[[-43.5 -10.7   1.0 -31.6 -39.5   7.8  28.2 -13.8  24.9   8.2 -17.4 -18.4
   -9.5]
 [-11.3 -13.4 -27.6 -10.3  29.8   4.1 -20.6  39.6  -7.3  24.1  19.4  21.1
    0.2]
 [-58.4   0.1  26.9  -6.8  14.6   4.4  31.0  32.8   6.8   0.2 -50.8 -13.5
   12.3]
 [-57.4 -10.1   3.8 -26.8 -37.6  10.9  26.8  -9.4  19.3  10.2 -12.1 -18.4
   -0.9]
 [ -9.3  -7.0  -6.9  -7.3   4.9   2.4  -6.0   5.0  -1.6  12.9  -7.4   2.8
   -2.2]
 [-26.8  -7.9   4.6  -8.2 -25.2   7.7  35.8  -5.2  20.0   4.8  -8.4 -16.5
    1.8]]
:
[[-11.3 -13.4 -27.6 -10.3  29.8   4.1 -20.6  39.6  -7.3  24.1  19.4  21.1
    0.2]
 [-43.5 -10.7   1.0 -31.6 -39.5   7.8  28.2 -13.8  24.9   8.2 -17.4 -18.4
   -9.5]
 [-57.4 -10.1   3.8 -26.8 -37.6  10.9  26.8  -9.4  19.3  10.2 -12.1 -18.4
   -0.9]
 [-26.8  -7.9   4.6  -8.2 -25.2   7.7  35.8  -5.2  20.0   4.8  -8.4 -16.5
    1.8]
 [ -9.3  -7.0  -6.9  -7.3   4.9   2.4  -6.0   5.0  -1.6  12.9  -7.4   2.8
   -2.2]
 [-58.4   0.1  26.9  -6.8  14.6   4.4  31.0  32.8   6.8   0.2 -50.8 -13.5
   12.3]]

[[-20.8  55.3 -26.2]
 [ 42.5 -35.8  42.9]
 [ -1.0 -20.8  55.3]
 [-45.2  -1.0 -20.8]
 [-19.8  42.5 -35.8]]
:
[[ 42.5 -35.8  42.9]
 [ -1.0 -20.8  55.3]
 [-45.2  -1.0 -20.8]
 [-19.8  42.5 -35.8]
 [-20.8  55.3 -26.2]]

[[ 23.5   8.4  -1.2   3.9  55.7  14.6   7.6   3.2   0.8  -8.0   4.3 -16.4
   23.6   8.3   0.7]
 [  5.4   2.7  -7.2   7.3  -4.6   7.5   7.6   3.2   6.2   1.2   3.4   0.3
    5.7   6.5  -1.8]]
:
[[  5.4   2.7  -7.2   7.3  -4.6   7.5   7.6   3.2   6.2   1.2   3.4   0.3
    5.7   6.5  -1.8]
 [ 23.5   8.4  -1.2   3.9  55.7  14.6   7.6   3.2   0.8  -8.0   4.3 -16.4
   23.6   8.3   0.7]]

[[  2.6  14.1 -22.3  10.1  -9.9   0.6  -0.8  -1.6   7.9   6.6   5.3  -9.8
  -12.7]
 [  0.6   4.7 -10.0  12.6   4.4   0.3  21.0   4.3  21.9   2.9  35.6  25.3
   25.2]
 [ -3.9   7.0 -12.6   1.1 -11.2  -0.6  -0.4  -2.6   2.3  -0.5  -3.7  -9.7
   -3.6]
 [ -5.3   6.0 -10.6  -0.4 -11.3  -0.5  -0.5  -3.8   1.6  -1.3  -6.4  -9.2
   -1.6]
 [ 41.2  35.2 -20.1  34.7   5.9  -4.1   0.1  13.4  -7.3 -52.7  10.0 -21.9
    0.9]
 [ 32.2  38.0 -20.0  38.2   6.8  -1.7  -2.5  16.1   4.3 -48.6  14.1 -22.4
    2.9]
 [ -2.1   4.0  -9.7  18.7   5.1  -6.1  17.6  -0.1  28.0  -2.0  37.2  26.0
   30.6]]
:
[[ -2.1   4.0  -9.7  18.7   5.1  -6.1  17.6  -0.1  28.0  -2.0  37.2  26.0
   30.6]
 [  0.6   4.7 -10.0  12.6   4.4   0.3  21.0   4.3  21.9   2.9  35.6  25.3
   25.2]
 [ -5.3   6.0 -10.6  -0.4 -11.3  -0.5  -0.5  -3.8   1.6  -1.3  -6.4  -9.2
   -1.6]
 [ -3.9   7.0 -12.6   1.1 -11.2  -0.6  -0.4  -2.6   2.3  -0.5  -3.7  -9.7
   -3.6]
 [  2.6  14.1 -22.3  10.1  -9.9   0.6  -0.8  -1.6   7.9   6.6   5.3  -9.8
  -12.7]
 [ 41.2  35.2 -20.1  34.7   5.9  -4.1   0.1  13.4  -7.3 -52.7  10.0 -21.9
    0.9]
 [ 32.2  38.0 -20.0  38.2   6.8  -1.7  -2.5  16.1   4.3 -48.6  14.1 -22.4
    2.9]]

[[-47.6   0.2  25.4   1.5]
 [-57.0  -0.9 -33.4  35.9]
 [-49.6  -0.7   4.3  26.7]]
:
[[-57.0  -0.9 -33.4  35.9]
 [-49.6  -0.7   4.3  26.7]
 [-47.6   0.2  25.4   1.5]]

[[ 20.9 -10.1 -15.4  13.1 -27.0   2.9  -7.5  -3.1  -1.9   9.0  20.7 -23.4]
 [  9.7 -25.7  -5.7   4.3  -2.1   7.9  14.4  -0.4  -3.9 -38.7  -3.2 -29.2]
 [-15.6 -10.0  -0.5 -30.2 -16.3  -3.8   1.4   8.6  47.6   2.3   4.1  20.2]
 [-21.8   1.9   0.0   3.7  -5.2 -10.8  -9.4  24.8  -2.4  -2.6   3.3  11.6]
 [-11.3  22.4   7.2   2.2   6.9  -1.5   0.6   2.0  -3.7  21.0  -8.8  17.9]
 [-24.5  11.3  -2.6   6.1   3.7   5.3 -10.9   1.6  -7.1   9.7   1.0  -3.3]
 [ 11.3  -5.9  14.3  -0.8  12.9  10.1   0.0 -10.4 -10.9   3.0  -4.7  -5.7]
 [ 18.8  -8.1 -12.6  28.3   4.9  -9.7 -17.1  -1.1 -48.8  -8.6   1.6 -18.5]]
:
[[  9.7 -25.7  -5.7   4.3  -2.1   7.9  14.4  -0.4  -3.9 -38.7  -3.2 -29.2]
 [ 20.9 -10.1 -15.4  13.1 -27.0   2.9  -7.5  -3.1  -1.9   9.0  20.7 -23.4]
 [-15.6 -10.0  -0.5 -30.2 -16.3  -3.8   1.4   8.6  47.6   2.3   4.1  20.2]
 [ 18.8  -8.1 -12.6  28.3   4.9  -9.7 -17.1  -1.1 -48.8  -8.6   1.6 -18.5]
 [ 11.3  -5.9  14.3  -0.8  12.9  10.1   0.0 -10.4 -10.9   3.0  -4.7  -5.7]
 [-21.8   1.9   0.0   3.7  -5.2 -10.8  -9.4  24.8  -2.4  -2.6   3.3  11.6]
 [-24.5  11.3  -2.6   6.1   3.7   5.3 -10.9   1.6  -7.1   9.7   1.0  -3.3]
 [-11.3  22.4   7.2   2.2   6.9  -1.5   0.6   2.0  -3.7  21.0  -8.8  17.9]]

[[-21.2  35.6  -3.9]
 [ -2.2  56.2  43.3]
 [ 26.7 -24.7 -34.9]
 [ 26.5  27.6  43.2]
 [ 23.8  -5.8  57.9]]
:
[[ 26.7 -24.7 -34.9]
 [ 23.8  -5.8  57.9]
 [ 26.5  27.6  43.2]
 [-21.2  35.6  -3.9]
 [ -2.2  56.2  43.3]]
